[-62.1 -18.3 -26.3 -10.1  63.3] 63.3

[-27.5  36.6  23.4  -1.5 -40.5  12.8 -68.0] -40.5

[ 31.6  10.2  50.6 -24.7 -32.4 -15.5 -52.2] -32.4

[[-27.5  -2.8 -26.1 -12.8 -14.7   6.8]
 [ 43.9   2.5 -30.0  61.3 -29.0  28.0]
 [-14.9  14.2  -7.4  27.4   4.6  20.2]] -14.7

[-24.5 -66.2 -28.1 -15.5 -21.4] -21.4

[-30.8 -34.7 -51.4  19.0  51.8  -7.1  21.3] 51.8

[[ -4.0  15.6   8.6 -67.2  25.7  -9.0 -38.3]
 [-23.2 -44.8 -23.4 -66.5  26.5 -47.2 -62.3]] 25.7

[-64.4  -8.9   6.3  12.7  32.1  40.4  -4.3] 32.1

[[ 14.5 -69.4  -9.9   9.7   4.5]
 [-17.6  69.4  16.0  35.2  47.6]
 [-41.4 -13.2  39.7  -2.0  11.1]] 4.5

[-26.4  11.5   4.0   6.6 -65.1] -65.1
---
[-51.1  -9.2 -18.6  12.8  -7.3  56.6 -54.1] Answer: 56.6, 12.8

[[ 14.8  18.7 -15.5 -59.5 -30.7]
 [ 22.2  20.2  -8.6 -52.9 -31.8]
 [ 19.8  20.1 -10.7 -55.9 -31.5]] Answer: 22.2, 20.2

[ -1.1 -14.3  57.8  40.9] Answer: 57.8, 40.9

[[-13.8  33.5  46.1  17.1  32.3 -30.8 -52.8]
 [-37.6 -38.1 -48.7 -35.7  11.0 -68.6  39.7]
 [ 11.5  34.1  38.7  27.1 -24.4  33.1 -46.6]] Answer: 46.1, 39.7

[ 52.2 -32.1 -48.7 -19.2   5.0  50.3] Answer: 52.2, 50.3

[[-13.4 -16.8  10.7  44.2]
 [-23.6   9.3 -69.6  28.3]
 [  8.4  -6.8  31.4 -24.1]] Answer: 44.2, 31.4

[[ -7.8  -6.6  46.0 -22.9  40.2 -25.1]
 [-54.7 -31.1   5.6  39.6 -23.7  15.6]] Answer: 46.0, 40.2

[ 51.9 -10.1   3.8   9.3  15.7  -1.7] Answer: 51.9, 15.7
---
array([-35,  41,   4, -14,  17])	41

array([[3, 3, 3, 2, 4, 3],
       [4, 4, 6, 8, 6, 6]])	3

array([145, 181,  15, 251])	181

array([  9,  17, -16, -31, -37, -11,  29])	17

array([81, 18, 41, 55])	18

array([921,  40,   9, 953, 284, 298, 478])	40

array([[76, 49, 47, 12],
       [21, 15, 53, 18]])	49
---
Input:
[[ 28.3  56.7 -41.0 -51.2  13.6]
 [-47.3  40.8   7.7  24.1 -16.8]
 [-43.2 -28.6  47.3   2.2  -8.0]]
Output: -28.6

Input: [-27.1  -8.4 -28.7  60.7 -17.0]
Output: -8.4

Input: [-69.5 -15.9  26.2   3.9  -8.4]
Output: -15.9

Input: [ 13.7  -8.2 -43.3  53.2 -67.2]
Output: -8.2

Input: [ 11.8  61.1  30.5  36.4 -16.0]
Output: 61.1

Input: [-34.4   4.5 -55.1 -61.0  47.0]
Output: 4.5

Input: [-46.1 -23.2  -1.0 -53.9   6.6]
Output: -23.2

Input: [-58.7  28.0   1.9  21.8 -57.7]
Output: 28.0

Input: [-25.9 -12.3  27.0  52.3 -37.0]
Output: -12.3
---
array([6, 1, 6, 8]) yields 8

array([ 81, 167, 163,  51,  43, 211]) yields 51

array([[525, 587, 479, 731, 727],
       [529, 526, 234, 358, 504],
       [466, 743, 875, 653, 329]]) yields 731

array([323, 144, 183, 415, 769,  99, 645]) yields 415

array([40, 20, 80, 76, 54]) yields 76

array([126, 107,  67, 133, 136, 220,  25]) yields 133
---
(32.080, -24.659, 39.296, 106.990, -136.554, 76.751) → 32.080
((-50.10, 55.37, -33.34, 174.81, -106.78, -14.14, 60.71), (231.03, -71.45, -56.50, -158.11, -71.29, 66.83, 30.56)) → -71.45
(118.407, 44.734, -24.856, 69.436, -147.291, 2.480, -87.838) → -24.856
(0.3, 0.5, 0.4, 1.8, -1.2, 0.9) → 0.4
((-2.38, -2.38, -1.58, -2.49, -0.87, -1.01), (-2.28, -0.44, -4.42, 4.32, -2.54, -4.28), (-9.84, -12.96, 2.31, 14.10, 11.21, -2.80)) → -4.42
(21.34, 127.91, -146.03, 193.74, -58.09, 46.54, -199.12) → -58.09
(-0.152, 0.156, -0.001, 0.171, -0.072, -0.010, -0.170) → -0.072
---
[[ 39.9  -9.8 -15.1  40.9   8.3  22.2 -48.3]
 [-11.8  36.7 -59.8 -57.4 -25.7 -23.5   7.5]
 [ 32.0  14.5  21.8  59.6 -18.3   9.6  19.8]] Out: 8.3

[[-18.8  23.8  33.2 -21.2  18.6]
 [ 71.0  23.8 -69.2 -23.9  18.6]
 [ 70.0  23.8 -70.3 -25.6  18.6]] Out: 33.2

[[ -5.5  -1.3  -4.0 -61.4]
 [ 27.2  33.8  13.9  49.2]
 [ 12.0 -17.9 -15.7 -26.8]] Out: -1.3

[[  5.4   4.3  -7.2 -21.1   0.2]
 [-10.2 -13.0   2.9   0.8 -51.0]
 [  5.7  -8.2 -20.5   6.0 -37.6]] Out: -7.2

[[ 24.4  33.7 -16.0  46.3]
 [ 23.8   1.1  10.0  55.5]
 [-42.6   7.0   0.2 -64.7]] Out: 33.7

[[ 34.6  -4.8  24.3  -6.4  -1.2   7.6  19.9]
 [-36.5 -32.3  44.0 -28.0   1.3  10.1  39.2]
 [ 24.6 -39.8  38.3 -40.7 -56.5 -31.3  -9.9]] Out: -1.2

[[ 49.7 -12.3 -36.6 -33.9]
 [  7.3  15.9   8.1  -6.3]
 [-60.2  -9.8  10.6  51.8]] Out: -12.3

[[ 17.2  -8.5  70.1 -46.1]
 [ -7.2 -10.7  11.2 -26.1]
 [ 49.1 -41.6  24.0 -21.2]] Out: -8.5

[[  1.1 -49.5  54.5  -1.5  24.6   1.9]
 [-15.4  19.9 -68.6 -39.4 -23.5  30.7]
 [-16.9 -48.5  13.1 -35.5   9.8  48.7]] Out: -1.5
---
[[ 10.7  61.3  24.9 -23.0]
 [ 20.8 -28.7  -1.0  41.3]] => 10.7, 41.3

[ 64.7   3.5  54.6 -37.2 -58.8] => 64.7, -58.8

[[ -0.9  -8.0  -2.3   9.5]
 [  4.8   8.9   0.3   4.7]
 [-16.9  55.0  12.2 -29.8]] => -0.9, -29.8

[[ -5.3 -62.8  -0.3 -62.0   5.6]
 [ 36.6 -18.8 -14.5 -19.9 -10.9]
 [-27.1 -25.4  -6.3 -32.6 -59.0]] => -5.3, -59.0

[[ 42.3  24.0  39.8  25.5 -10.5]
 [ 39.2  25.9  30.2  39.6  -7.3]
 [ -6.3  18.4  10.8   4.3 -64.1]] => 42.3, -64.1

[[-52.8   2.8 -58.6 -15.0   1.9  -2.9 -15.6]
 [  4.4  29.1  22.3  22.0 -33.9   5.7  -7.1]] => -52.8, -7.1

[ -8.1 -28.5   3.9  53.8   3.2] => -8.1, 3.2

[[-20.4  15.2  17.1  22.7 -19.4]
 [ 10.0  15.5 -55.1  -9.6   4.1]] => -20.4, 4.1

[-21.4 -19.7  51.9  -9.6   9.1  57.9] => -21.4, 57.9

[ 24.8  52.0 -11.5 -63.2] => 24.8, -63.2
